Here is a tiny trained network, its code and every weight. The questions are about switching its units off for an input and a class, where a switched-off unit gives its printed mean instead of its output.

import numpy as np


def w(rows, s, z=0):
    codes = np.array(rows[::2]) - 128.0
    scale = np.full(codes.shape[1], s)
    scale[-1] = z or s
    return codes * scale


def f(y):
    return y / 2 * (1 + np.tanh(0.7978845608 * (y + 0.044715 * y**3)))


def log_softmax(a):
    a = a - a.max(-1, keepdims=True)
    return a - np.log(np.exp(a).sum(-1, keepdims=True))


def net(x, mask):
    res = np.array(x, float).reshape(1, 5) / 4 @ E
    y = f(res @ A[0][:, :-1].T + A[0][:, -1])
    res = res + np.where(mask, y, B[0][:, -1]) @ B[0][:, :-1]
    return log_softmax(res[-1] @ U[:, :-1].T + U[:, -1])


A, B = {}, {}
E = w([
[124,127,120,123,133,126,139,123],'x0',
[129,136,143,127,125,125,117,132],'x1',
[90,232,84,161,9,171,122,119],'x2',
[146,122,127,34,113,195,175,242],'x3',
[122,71,49,50,93,85,32,135],'x4',
],0.011)
A[0] = w([
[207,57,147,64,191,116,172,225,140],'n0',
[107,73,34,46,87,81,16,137,202],'n1',
[115,194,173,229,146,178,204,84,201],'n2',
[168,181,201,189,165,158,236,118,255],'n3',
[72,131,31,119,77,72,38,86,124],'n4',
[104,108,75,53,130,122,105,194,132],'n5',
[172,59,91,25,169,70,77,177,136],'n6',
[89,212,71,79,4,237,161,216,71],'n7',
[178,152,201,137,194,150,200,154,179],'n8',
[71,181,89,204,69,100,75,13,127],'n9',
[125,35,81,49,120,97,69,184,140],'n10',
[106,200,143,228,122,142,170,75,172],'n11',
[148,151,201,125,190,161,202,166,137],'n12',
[122,89,156,185,230,23,73,39,184],'n13',
[213,78,170,65,209,155,160,200,139],'n14',
[80,189,103,220,80,103,91,2,147],'n15',
[161,85,164,163,224,23,95,32,175],'n16',
[163,88,160,160,218,58,113,65,159],'n17',
],0.0066,0.0068)
B[0] = w([
[73,89,192,74,185,159,124,75,209],'n0',
[177,178,123,107,128,25,25,77,245],'n1',
[85,183,166,159,170,227,142,96,233],'n2',
[77,106,150,128,153,243,201,151,245],'n3',
[142,94,80,71,85,34,66,129,195],'n4',
[154,168,163,133,202,117,124,95,179],'n5',
[134,180,188,119,242,111,80,42,213],'n6',
[246,253,48,170,157,114,181,179,224],'n7',
[96,81,122,101,116,175,176,158,196],'n8',
[70,49,151,112,89,103,40,74,214],'n9',
[150,179,160,142,214,122,80,63,208],'n10',
[70,208,179,194,148,170,103,88,211],'n11',
[92,71,118,107,117,146,182,160,182],'n12',
[202,225,52,203,123,135,175,199,246],'n13',
[52,56,187,69,163,139,128,117,204],'n14',
[37,111,158,153,109,141,62,70,224],'n15',
[207,216,61,150,125,148,189,193,240],'n16',
[181,174,81,149,138,164,199,200,214],'n17',
],0.0071,0.013)
U = w([
[155,182,80,172,116,184,200,233,225],'0',
[66,154,200,130,173,144,88,2,244],'1',
[251,195,57,120,138,53,124,158,138],'2',
[74,91,99,122,26,39,57,75,21],'3',
[48,14,158,73,147,157,172,160,4],'4',
],0.0077,0.0017)

Each question gives the input, the list of numbers given to net, and the class t.
The units are the neurons (one row each of A and B). Each row of codes is followed by its name. A weight is (code - 128) times the scale printed after its matrix; where a second scale follows, it is the last column's (A, B and U).
mask holds one flag per neuron, in row order. A switched-off neuron (its flag False) gives its mean, the last column of its row in B, instead of its output. The means were averaged over made-up inputs and are rounded, as every weight is.
A unit's drop is (log p(t) with every unit on - log p(t) with that unit switched off) / (log p(t) with every unit on - log p(t) with every unit switched off).
The circuit of an input: a set's keep is (log p(t) with only the set's units on - log p(t) with every unit switched off) / (log p(t) with every unit on - log p(t) with every unit switched off). Starting from the 12 units with the biggest drops (on a tie, the unit counted first), units are removed one at a time, each time the one whose removal leaves the highest keep (on an exact tie, the one counted first), for as long as the keep stays at least 0.8.
circuit, biggest first: the units of the circuit, biggest drop first
most important unit: the unit with the biggest drop
k most important neurons: the k neurons with the biggest drops, biggest first
drop when u is switched off: that unit's drop, to one decimal
input [2,6,8,0,6], class 3: circuit, biggest first	(n9; n4)
input [-1,1,7,-7,1], class 3: circuit, biggest first	(n4; n9)
input [-7,-1,0,1,-5], class 4: most important unit	n13
input [6,-8,-8,5,2], class 1: 2 most important neurons	(n6; n10)
input [3,6,-2,0,-1], class 0: 2 most important neurons	(n9; n15)
input [-7,-7,0,-1,-5], class 0: 2 most important neurons	(n6; n0)
input [-1,4,1,8,6], class 2: 2 most important neurons	(n7; n15)
input [5,3,-4,-1,0], class 0: 2 most important neurons	(n1; n4)
input [-4,-7,-2,1,-5], class 4: 3 most important neurons	(n7; n13; n16)
input [-1,5,-3,0,1], class 2: 3 most important neurons	(n15; n2; n3)
input [7,6,-5,0,-2], class 0: drop when n9 is switched off	0.2
input [-8,-1,1,-5,7], class 3: drop when n15 is switched off	0.1
input [8,-2,-8,-8,0], class 0: drop when n1 is switched off	0.1
input [-3,-8,-2,1,-3], class 4: most important unit	n7
input [2,7,2,0,5], class 3: drop when n13 is switched off	0.4
